After every row comes roughly how far along a hidden order it lies, from 0 to 20.
In the rows, 128 means zero.
[123 153 143 157 137 176 146 116 119  70 115 112 126  92 132 132 162 118
 123 117 124 152 139 161 125 133 114] : 8
[111  96 162 116 151 123 166 116 146 133 186 108 151  65 173 154 172  88
 137  74 104 135 143 118 145 117  94] : 11
[134 177 120 172 134 161 131 121 121  86  68 123 112 114 138 126 128 119
 124 128 134 144 145 156 120 121 126] : 9
[122 148 156 165 133 181 146  96 127  90  97 116 108 116 127 163 132 120
  67  79 102 147 135 181 125 122 111] : 8
[ 92  68 168  96 146 147 150 113 126  74 124  91 138  80 158 143 151  89
 136  94 111 135 144 105 125 137  91] : 8
[129 132 166 122 149 177 189  99  72 121  41  90 121  76 140 134 118 151
  77  92 124 151 141 185 125 124 121] : 0
[138 161 148 159 143 170 149 109 148  63 145 110 128  56 127 139 177 105
 178 130 141 134 153 154 134 136  73] : 10
[130 104 134  98 144 171 119 124 130  41 139 100 148  98 130  99 165 105
 198 141 150 128 153 145 119 170  98] : 6
[136 112 127 114 132 179 112 103 123  22 107 116 123 121 114  83 130 121
 182 117 161 130 147 169 102 155 110] : 0
[116  66 136  90 154 126 156 138 136 129 198 112 149 106 140 115 174  86
 177 106 118 117 131  63 137 128 105] : 11
[129  71 117  79 133 136 112 102 144  85 141 130 146  99 140  65 144 111
 204  59 149 109 148 106 127 126 110] : 5
[131  86 138  85 135 173 132 115 100  50 164  88 162  96 124  85 157 116
 180 123 149 123 138 144 125 166 119] : 2
[113 145 180 182 129 132 158 114 165 156  79 139  90 109 130 206 173 110
  97 103 112 138 115 108 125 107  96] : 16
[117 150 148 174 120 106 138 131 169 157  91 163  95 118 124 191 146 114
  97 119 107 135 109  79 135 104 119] : 18
[111  93 151 105 137 152 149 103 130  76  87 120 134  82 155 123 136 110
 119  64 131 136 149 134 124 123 110] : 4
[124  91 141  81 123 185 124 127 104  33 131 104 146 117 103 102 137 124
 173 115 138 121 131 154 114 172 128] : 1
[ 99  83 174 112 153 105 186 133 152 164 183  94 134  56 178 201 207  77
 142 111 103 133 130 100 144 124  72] : 15
[142  85 126  86 150 154 137 106 125  53 174  95 175  79 149  67 184 105
 213 113 170 120 156 141 137 149  93] : 5
[ 67  68 206 106 144 155 164 141 139  64 184  70 137  69 145 187 205  61
 172 173 112 140 147  68 127 181  40] : 11
[118 115 140 113 124 184 125 111 108  44  97 104 125 121 109 121 138 134
 121 108 140 134 133 179 110 149 124] : 1
[109 140 170 183 133  97 153 122 184 150 140 141 108  98 158 192 165 101
 133 134 113 137 132  69 141 106  80] : 20
[122 179 118 181 113 127 110 130 176 117 102 166 104 141 130 172 166 110
 137 117 135 128 126 140 121 127 102] : 14
[125  72 150 107 139 165 149  76 113  85 106 122 138  79 148  87 144 120
 135  66 144 126 147 145 128 124 100] : 1
[134 101 176  81 163 150 202  82  88 128 166  64 151  50 144  96 149 133
 129 117 123 137 149 163 145 115 102] : 0
[131 102 133  92 129 179 121 118 111  34 119 102 135 116 108 109 145 116
 181 120 147 126 138 158 106 171 116] : 1
[115 128 156 146 130 152 146 110 141 114  82 143 114 102 138 159 137 112
 105  70 107 133 130 132 124 114 105] : 11
[115  52 145  90 144 159 138 109 119  47 179  82 172  69 144  75 192 101
 215 115 172 122 151 133 126 161  75] : 1
[101  95 165 124 141 141 142 144 144 113 108 123 127  97 147 181 170  91
 123 105 109 134 134  81 126 125 103] : 12
[126  86 152  92 151 155 164  79 115  95 143 106 144  55 161 109 159 117
 157  58 136 127 158 151 133 112  90] : 6
[117  82 137  94 140 174 112 140 117  31 129  95 141 117 113 101 138 107
 183 141 141 129 145 134 109 178 110] : 3
[115  54 163  83 148 144 158  97  98  90 159  77 153  81 141 101 163 106
 162 102 139 124 137 130 127 140 102] : 2
[109 106 158 126 136  94 130 135 179 128 236 112 135  74 153 170 208  86
 211 147 136 113 146  70 145 145  65] : 18
[122  91 141  95 148 150 143 118  96 123 132 106 139 101 143 121 142 119
 133  90 105 134 129 113 129 126 132] : 8
[ 87 162 193 185 131 135 157 125 163 114 125 123 105 106 158 222 178  91
 103 158 116 150 131 184 125 147  66] : 17
[106 158 160 189 125 125 133 135 169 115 128 115 112 137 147 205 156 107
 112 168 114 143 121 130 121 143  92] : 20
[125 102 131  98 146 151 108 147 124 102 181 103 148 114 128 118 167 114
 185 135 125 119 141  89 134 147 116] : 10
[115 112 151 136 142 102 166 134 180 170 173 124 134  66 193 201 223  73
 155  83 128 121 139  86 150 100  75] : 19
[110 134 157 156 124 115 156 131 175 162 102 162 106  94 142 195 186 105
 118  95 114 134 119  82 134 108  95] : 17
[125 140 146 131 136 181 164 106  98  56  78 102 127  90 141 150 145 133
 100  91 135 147 140 204 121 130 120] : 4
[135 151 125 133 134 172 114 119 133  51 125 115 124 131 106 127 132 114
 172 144 135 140 146 135 120 153 114] : 7
[136 101 137  88 128 187 129 119  96  49 124 105 142 116 104 100 146 130
 151 112 135 121 132 171 119 159 134] : 0
[117 125 138 120 135 173 117 125 139  36 133 114 132  95 113 110 151 102
 180 146 140 135 149 141 121 161 100] : 7
[ 99 146 155 167 121 142 138 155 157  96 135 132 113 121 118 180 164  97
 126 161 111 138 128 108 125 136  97] : 13
[113 135 135 139 133 173  96 119 128  39 100 117 113 152 105  99  94 124
 143 155 139 141 137 145 108 161 124] : 3
[ 91 168 162 179 117 129 135 149 166 126 136 141 110 124 132 201 152 107
 108 164 111 142 120 121 127 137  96] : 17
[132 165 143 153 137 180 148 119  99 100 101 113 122 104 120 146 135 137
  88 110 100 150 127 167 129 120 136] : 8
[115  82 136  98 146 127 113 122 152  78 195 106 166  89 155  92 174  81
 232 123 167 119 159  87 134 149  75] : 11
[109  60 143  76 146 136 132 126 125 120 162  98 152  98 139 111 153  95
 172 112 122 128 140  83 135 131 112] : 9
[128 145 131 140 134 172 122  89 106  53 102 110 112 136 110 108 107 148
 138 139 144 148 136 175 105 152 121] : 2
[126 109 159 138 147 127 165 127 151 140 121 114 126  75 156 180 193  95
 153  99 118 128 138 105 135 122  90] : 13
[121 148 132 157 136 168 115 109 125  48  90 104 108 131 122 114 122 139
 149 154 150 139 149 154 108 148 112] : 5
[ 81 117 162 162 116 121 133 151 171 145  93 164  92 138 129 215 157  94
  95 132 103 140 104  36 129 117 106] : 16
[107 115 164 153 134 134 155 134 144 139  97 126 112  98 139 179 170  99
 110 108 106 136 121  97 131 119 103] : 13
[142 137 150 148 136 136 147 109 163  96 195 106 138  73 137 134 201  99
 223 146 154 113 154 136 135 139  45] : 13
[121 151 145 188 127  99 141 116 194 164 104 158 110 101 147 170 170 104
 136 101 128 133 132 101 137 102  77] : 20
[ 89  97 159 107 145 134 140 147 127 113 156 115 136 100 153 159 147  96
  97  97  94 141 128  84 133 125 114] : 11
[141 163 125 167 127 164 137 112 117 121  73 141  94 127 124 149 113 135
  80  89  98 134 127 161 124 100 131] : 10
[ 55 123 163 143 103 131 113 193 164 126 115 156 101 158 114 221 143  91
  83 178  87 147 100  37 121 148 122] : 15
[117  73 151  93 143 143 141 102 140  85 171 116 158  63 159 103 165  86
 182  64 135 115 156 120 136 122  78] : 8
[137  75 162  93 156 147 167  74 115  84 145  83 145  64 153  98 159 112
 173  77 151 122 153 161 128 131  78] : 3
[121 173 132 174 125 150 131 127 136  27  72 128 112 120 133 156 146 104
 125 151 135 140 141 146 115 135 108] : 10
[116  93 144  88 129 175 128 125 111  46 132 106 144 114 117 120 156 116
 148 116 127 129 137 134 119 157 126] : 5
[135  91 126  95 114 181 110 122 114  41 112 123 136 129 101  93 134 122
 170 100 147 115 134 167 110 161 125] : 0
[120 141 153 161 121 144 117 126 171  69 158 127 111 118 108 160 162  94
 180 151 141 120 139 125 120 152  64] : 13
[123 123 158 128 143 162 171  94 112  63  75  99 128  80 151 148 151 118
 113  76 123 145 148 199 119 130 106] : 6
[113  98 147 137 141 102 159 138 161 158 134 128 126  89 159 194 185  99
 145 112 122 125 129  93 137 113 113] : 16
[ 97  76 168 108 162 132 146 123 139 123 168  87 143  77 161 163 186  90
 161 116 109 131 141  89 137 136  94] : 12
[117 104 153 114 154 139 159 115 128 133 165 105 145  76 167 135 145 104
 118  74 108 137 146 123 140 116 100] : 9
[ 97 158 127 157 107 155 112 176 141 136 101 156 101 170 109 198 140 113
  83 158  96 140 105  75 126 126 152] : 14
[118  95 139 113 147 133 135 134 127 123 155 117 142 100 157 130 143  97
 132  84 101 132 138  98 134 123 118] : 10
[149 138 146 135 141 112 145 123 163 133 239 101 144  71 146 143 205 109
 225 147 153 107 149 118 145 140  51] : 16
[105 155 151 165 126 139 145 141 132 161  87 145  88 132 111 202 154 118
  77 129  94 143 110 102 135 115 138] : 14
[111  75 152  86 136 140 142 105 117  86 130 112 144  65 151 101 141 108
 158  76 132 128 150 122 126 126  99] : 4
[111  86 155 102 144 142 140 119 131 104 160 121 147  90 162 119 143  98
 145  59 110 129 148 112 135 119 102] : 7
[106 110 164 132 145  90 163 148 163 149 157 123 116  94 161 189 180  90
 139 131 108 128 128  64 139 122  93] : 17
[128 174 166 143 140 156 184 103 101 163  81 110  89 112 131 201 137 147
  44 121  85 149 119 158 133 100 124] : 12
[131 110 121  97 139 161 108 135 122  43 144 110 153 109 129  90 163 103
 203 134 153 127 148 122 120 164 113] : 6
